Here is a tiny trained network, its code and every weight. The questions are about switching its units off for an input and a target symbol, where a switched-off unit gives its printed mean instead of its output.

import numpy as np


def w(rows, s, z=0):
    codes = np.array(rows[::2]) - 128.0
    scale = np.full(codes.shape[1], s)
    scale[-1] = z or s
    return codes * scale


def f(y):
    return y / 2 * (1 + np.tanh(0.7978845608 * (y + 0.044715 * y**3)))


def softmax(a):
    e = np.exp(a - a.max(-1, keepdims=True))
    return e / e.sum(-1, keepdims=True)


def log_softmax(a):
    a = a - a.max(-1, keepdims=True)
    return a - np.log(np.exp(a).sum(-1, keepdims=True))


def net(x, mask):
    ids = ['ΘΦΩβγδηλμστψ'.index(c) for c in x.split()]
    T = len(ids)
    res = E[ids] + P[:T]
    r = res
    for j in range(2):
        rows = slice(2 * j, 2 * j + 2)
        q, k, v = (r @ M[0][rows].T for M in (Q, K, V))
        z = softmax(np.where(np.tri(T) > 0, q @ k.T / 2**0.5, -1e9)) @ v
        o = O[0][rows]
        res = res + np.where(mask[j], z, o[:, -1]) @ o[:, :-1]
    y = f(res @ A[0][:, :-1].T + A[0][:, -1])
    res = res + np.where(mask[2:6], y, B[0][:, -1]) @ B[0][:, :-1]
    return log_softmax(res[-1] @ U[:, :-1].T + U[:, -1])


Q, K, V, O, A, B = {}, {}, {}, {}, {}, {}
E = w([
[146,236,247],'Θ',
[156,127,134],'Φ',
[48,39,135],'Ω',
[107,73,122],'β',
[153,146,164],'γ',
[122,185,3],'δ',
[118,87,156],'η',
[234,87,193],'λ',
[136,83,120],'μ',
[137,114,134],'σ',
[195,128,93],'τ',
[78,67,99],'ψ',
],0.016)
P = w([
[184,181,68],'0',
[170,174,64],'1',
[208,194,75],'2',
[213,196,54],'3',
[224,209,67],'4',
[211,208,43],'5',
[207,191,35],'6',
[255,223,64],'7',
[207,216,74],'8',
],0.0041)
Q[0] = w([
[96,98,176],'H0',
[99,197,137],'H0',
[186,249,159],'H1',
[179,110,50],'H1',
],0.019)
K[0] = w([
[146,6,122],'H0',
[76,101,130],'H0',
[176,107,171],'H1',
[150,167,176],'H1',
],0.016)
V[0] = w([
[2,229,181],'H0',
[99,160,30],'H0',
[99,185,75],'H1',
[158,162,48],'H1',
],0.0097)
O[0] = w([
[66,141,164,3],'H0',
[115,232,166,196],'H0',
[113,254,167,111],'H1',
[168,163,48,189],'H1',
],0.0086,0.0062)
A[0] = w([
[58,204,101,38],'N0',
[149,81,22,63],'N1',
[234,38,90,4],'N2',
[167,2,95,194],'N3',
],0.0077,0.0033)
B[0] = w([
[149,90,197,149],'N0',
[179,67,165,214],'N1',
[165,2,60,252],'N2',
[10,63,222,253],'N3',
],0.0084,0.0062)
U = w([
[156,141,208,192],'Θ',
[122,182,75,239],'Φ',
[95,117,92,113],'Ω',
[133,122,152,79],'β',
[137,127,121,62],'γ',
[135,116,6,3],'δ',
[116,113,92,42],'η',
[163,122,205,34],'λ',
[120,92,96,169],'μ',
[89,123,77,83],'σ',
[62,127,141,232],'τ',
[122,128,110,124],'ψ',
],0.013,0.0056)

Each question gives the input, a string of symbols that net reads in full, and the target symbol t.
The units are the heads (2 rows each of Q, K, V and O) and the neurons (one row each of A and B). Each row of codes is followed by its name. A weight is (code - 128) times the scale printed after its matrix; where a second scale follows, it is the last column's (O, A, B and U).
mask holds one flag per unit, heads first, then neurons. A switched-off unit (its flag False) gives its mean, the last column of its rows in O or B, instead of its output. The means were averaged over made-up inputs and are rounded, as every weight is.
A unit's drop is (log p(t) with every unit on - log p(t) with that unit switched off) / (log p(t) with every unit on - log p(t) with every unit switched off).
The circuit of an input: a set's keep is (log p(t) with only the set's units on - log p(t) with every unit switched off) / (log p(t) with every unit on - log p(t) with every unit switched off). Starting from all 6 units, units are removed one at a time, each time the one whose removal leaves the highest keep (on an exact tie, the one counted first), for as long as the keep stays at least 0.8.
units of the circuit, in order: the units of the circuit, biggest drop first
top k neurons: the k neurons with the biggest drops, biggest first
drop when u is switched off: that unit's drop, to one decimal
input Ω τ δ δ τ δ τ δ τ, target Φ: units of the circuit, in order	[H0 N3 H1]
input τ λ λ τ τ β γ, target μ: units of the circuit, in order	[H1 H0 N2]
input δ σ τ τ ψ τ δ σ, target Φ: units of the circuit, in order	[N3 H0 N2 H1]
input λ σ Θ λ, target μ: units of the circuit, in order	[N2 H0]
input τ γ γ Ω τ Ω Ω δ, target Φ: top 3 neurons	[N3 N2 N1]
input τ δ Φ τ ψ, target Φ: units of the circuit, in order	[H1 N2]
input λ λ μ γ, target μ: units of the circuit, in order	[H0 H1 N2]
input Ω Ω τ Ω Ω σ Ω, target τ: units of the circuit, in order	[H1 N3 N2]
input τ δ τ τ σ η τ Φ, target Φ: units of the circuit, in order	[N3 H0 N2 H1]
input τ μ σ Ω μ σ μ δ τ, target Φ: units of the circuit, in order	[H0 N3 N2]
input η τ δ Ω μ, target Φ: units of the circuit, in order	[H0 N3 H1 N2]
input λ λ μ, target μ: drop when N3 is switched off	0.4
input τ τ Ω δ γ, target Φ: drop when H1 is switched off	0.1
input δ Φ δ Ω β τ η, target Φ: drop when N2 is switched off	0.1
